Here is a tiny trained network, its code and every weight. The questions are about switching its units off for an input and a class, where a switched-off unit gives its printed mean instead of its output.

import numpy as np


def w(rows, s, z=0):
    codes = np.array(rows[::2]) - 128.0
    scale = np.full(codes.shape[1], s)
    scale[-1] = z or s
    return codes * scale


def norm(h):
    return h / np.sqrt((h * h).mean(-1, keepdims=True) + 1e-5)


def f(y):
    return y / 2 * (1 + np.tanh(0.7978845608 * (y + 0.044715 * y**3)))


def log_softmax(a):
    a = a - a.max(-1, keepdims=True)
    return a - np.log(np.exp(a).sum(-1, keepdims=True))


def net(x, mask):
    res = np.array(x, float).reshape(1, 7) / 4 @ E
    u = 0
    for l in range(2):
        y = f(norm(res) @ A[l][:, :-1].T + A[l][:, -1])
        res = res + np.where(mask[u : u + 12], y, B[l][:, -1]) @ B[l][:, :-1]
        u += 12
    return log_softmax(norm(res)[-1] @ U[:, :-1].T + U[:, -1])


A, B = {}, {}
E = w([
[95,179,184,164,255,110,153,153,176],'x0',
[157,172,133,67,123,195,221,169,115],'x1',
[99,108,81,85,156,173,73,147,140],'x2',
[80,77,73,103,133,61,120,150,185],'x3',
[123,54,145,89,112,137,130,141,83],'x4',
[136,121,106,150,150,181,127,62,78],'x5',
[84,37,155,131,66,172,108,236,153],'x6',
],0.0076)
A[0] = w([
[58,151,102,87,114,44,56,146,91,97],'L0N0',
[121,121,153,128,95,144,157,104,71,66],'L0N1',
[160,181,46,171,155,68,131,128,91,109],'L0N2',
[109,196,204,120,179,133,137,167,186,176],'L0N3',
[76,66,194,98,132,117,153,219,163,7],'L0N4',
[103,93,122,153,185,148,110,158,137,144],'L0N5',
[121,79,167,121,74,214,144,153,191,224],'L0N6',
[43,77,151,123,119,139,152,202,156,38],'L0N7',
[111,97,126,141,85,121,146,254,148,5],'L0N8',
[207,160,133,114,102,155,159,54,91,166],'L0N9',
[145,115,183,223,8,134,86,118,82,150],'L0N10',
[129,118,156,111,185,128,126,75,91,129],'L0N11',
],0.0087,0.0029)
B[0] = w([
[51,106,141,111,139,147,216,196,170,191],'L0N0',
[133,185,199,107,65,177,21,192,122,147],'L0N1',
[108,132,156,157,96,72,82,52,129,191],'L0N2',
[155,166,84,130,105,104,171,112,255,254],'L0N3',
[179,135,139,153,95,38,45,22,60,212],'L0N4',
[193,254,93,127,156,94,93,153,122,180],'L0N5',
[198,96,137,76,189,125,120,83,104,233],'L0N6',
[161,167,120,113,144,107,34,110,71,205],'L0N7',
[134,115,148,94,90,69,14,69,34,206],'L0N8',
[140,101,123,146,163,164,135,206,46,231],'L0N9',
[13,140,194,141,57,173,163,175,108,236],'L0N10',
[177,154,124,205,146,123,71,122,54,178],'L0N11',
],0.008,0.0054)
A[1] = w([
[125,48,107,52,132,132,145,83,65,153],'L1N0',
[113,124,127,135,217,155,115,51,141,135],'L1N1',
[102,92,132,124,74,146,78,80,76,23],'L1N2',
[126,89,60,119,113,97,63,129,136,141],'L1N3',
[127,91,109,146,224,168,58,128,127,68],'L1N4',
[98,37,178,104,83,218,127,120,112,43],'L1N5',
[31,76,70,86,104,75,139,132,171,80],'L1N6',
[193,73,105,39,111,130,154,192,158,101],'L1N7',
[184,122,152,254,136,91,168,79,90,1],'L1N8',
[81,111,143,147,177,98,140,22,90,122],'L1N9',
[150,128,142,159,168,107,83,59,181,196],'L1N10',
[207,146,86,49,93,186,182,106,76,166],'L1N11',
],0.0094,0.0025)
B[1] = w([
[132,154,185,98,118,164,180,150,190,219],'L1N0',
[219,173,85,112,91,100,74,138,132,185],'L1N1',
[100,78,126,148,91,58,182,99,165,227],'L1N2',
[78,134,21,156,138,135,94,79,95,209],'L1N3',
[163,194,93,89,165,120,145,159,108,161],'L1N4',
[130,254,89,129,165,111,133,161,150,208],'L1N5',
[88,131,42,207,137,216,190,139,142,202],'L1N6',
[111,59,155,94,189,116,79,92,126,162],'L1N7',
[134,122,87,118,127,51,64,117,108,218],'L1N8',
[122,135,157,63,174,147,34,151,74,207],'L1N9',
[137,143,79,77,140,200,239,168,122,255],'L1N10',
[90,90,232,200,148,177,139,166,175,230],'L1N11',
],0.0092,0.0056)
U = w([
[204,110,118,68,119,160,146,102,133,2],'0',
[169,196,13,89,209,94,45,92,66,179],'1',
[25,129,22,174,84,148,197,128,192,181],'2',
[124,62,163,116,204,226,172,141,197,75],'3',
[114,177,207,199,136,218,141,182,40,137],'4',
[65,94,186,44,60,137,120,128,162,75],'5',
[121,67,155,130,87,49,48,59,63,177],'6',
[221,198,85,125,198,107,191,111,249,134],'7',
],0.013,0.0054)

Each question gives the input, the list of numbers given to net, and the class t.
The units are the neurons (one row each of A and B). Each row of codes is followed by its name. A weight is (code - 128) times the scale printed after its matrix; where a second scale follows, it is the last column's (A, B and U).
mask holds one flag per neuron, layer by layer. A switched-off neuron (its flag False) gives its mean, the last column of its row in B, instead of its output. The means were averaged over made-up inputs and are rounded, as every weight is.
A unit's drop is (log p(t) with every unit on - log p(t) with that unit switched off) / (log p(t) with every unit on - log p(t) with every unit switched off).
The circuit of an input: a set's keep is (log p(t) with only the set's units on - log p(t) with every unit switched off) / (log p(t) with every unit on - log p(t) with every unit switched off). Starting from the 12 units with the biggest drops (on a tie, the unit counted first), units are removed one at a time, each time the one whose removal leaves the highest keep (on an exact tie, the one counted first), for as long as the keep stays at least 0.8.
units of the circuit, in order: the units of the circuit, biggest drop first
k most important neurons: the k neurons with the biggest drops, biggest first
k most important neurons of layer l: the k neurons of layer l with the biggest drops, biggest first
input [1,8,6,4,0,-8,2], class 6: units of the circuit, in order -> L0N8; L0N4
input [-3,4,4,8,6,-6,-4], class 2: units of the circuit, in order -> L1N6
input [-3,6,-7,4,-7,1,0], class 3: 4 most important neurons -> L0N4; L1N11; L0N11; L0N10
input [7,-5,-6,-7,0,0,-4], class 1: 2 most important neurons of layer 1 -> L1N8; L1N9
input [-5,1,8,5,0,-2,0], class 2: 2 most important neurons -> L1N6; L1N3
input [-1,7,5,3,-2,8,4], class 3: 2 most important neurons -> L1N11; L1N7
input [0,3,4,-5,-7,7,6], class 3: units of the circuit, in order -> L0N6; L0N4
input [0,6,-5,8,6,-7,-8], class 2: 3 most important neurons -> L0N6; L1N6; L0N5
input [4,-3,-2,6,3,-6,-5], class 2: 3 most important neurons -> L1N6; L0N0; L0N6
input [-3,8,5,3,-5,7,-8], class 4: 2 most important neurons -> L1N11; L0N9
input [6,1,-5,-4,4,-7,4], class 1: 2 most important neurons -> L0N4; L0N3
input [1,-3,-7,-4,-3,-5,-1], class 2: 2 most important neurons of layer 0 -> L0N10; L0N3
input [-5,1,2,7,3,8,0], class 2: 3 most important neurons -> L1N6; L1N3; L1N5
input [2,0,0,3,7,-2,4], class 6: units of the circuit, in order -> L0N4
input [5,7,-7,2,6,-8,0], class 6: 3 most important neurons of layer 0 -> L0N4; L0N8; L0N5
input [-4,-1,-6,-6,-7,-4,-3], class 4: 4 most important neurons of layer 0 -> L0N10; L0N9; L0N4; L0N8
input [-6,-7,-4,-3,-6,7,1], class 4: 2 most important neurons of layer 1 -> L1N5; L1N3
input [-2,-1,3,5,1,-7,6], class 6: 2 most important neurons of layer 0 -> L0N8; L0N4
input [-1,-2,0,6,-4,-4,8], class 6: 2 most important neurons of layer 0 -> L0N8; L0N4
input [-5,8,5,-4,0,-7,5], class 6: 3 most important neurons -> L0N8; L0N4; L1N10
input [-1,5,4,-4,-3,7,-3], class 4: most important neuron of layer 1 -> L1N11
input [-5,2,-6,6,6,7,5], class 5: 2 most important neurons -> L1N0; L0N6
input [3,4,4,-5,-3,2,0], class 7: 2 most important neurons of layer 0 -> L0N3; L0N10
input [-3,-8,-2,0,1,-8,3], class 2: 2 most important neurons -> L0N0; L1N6
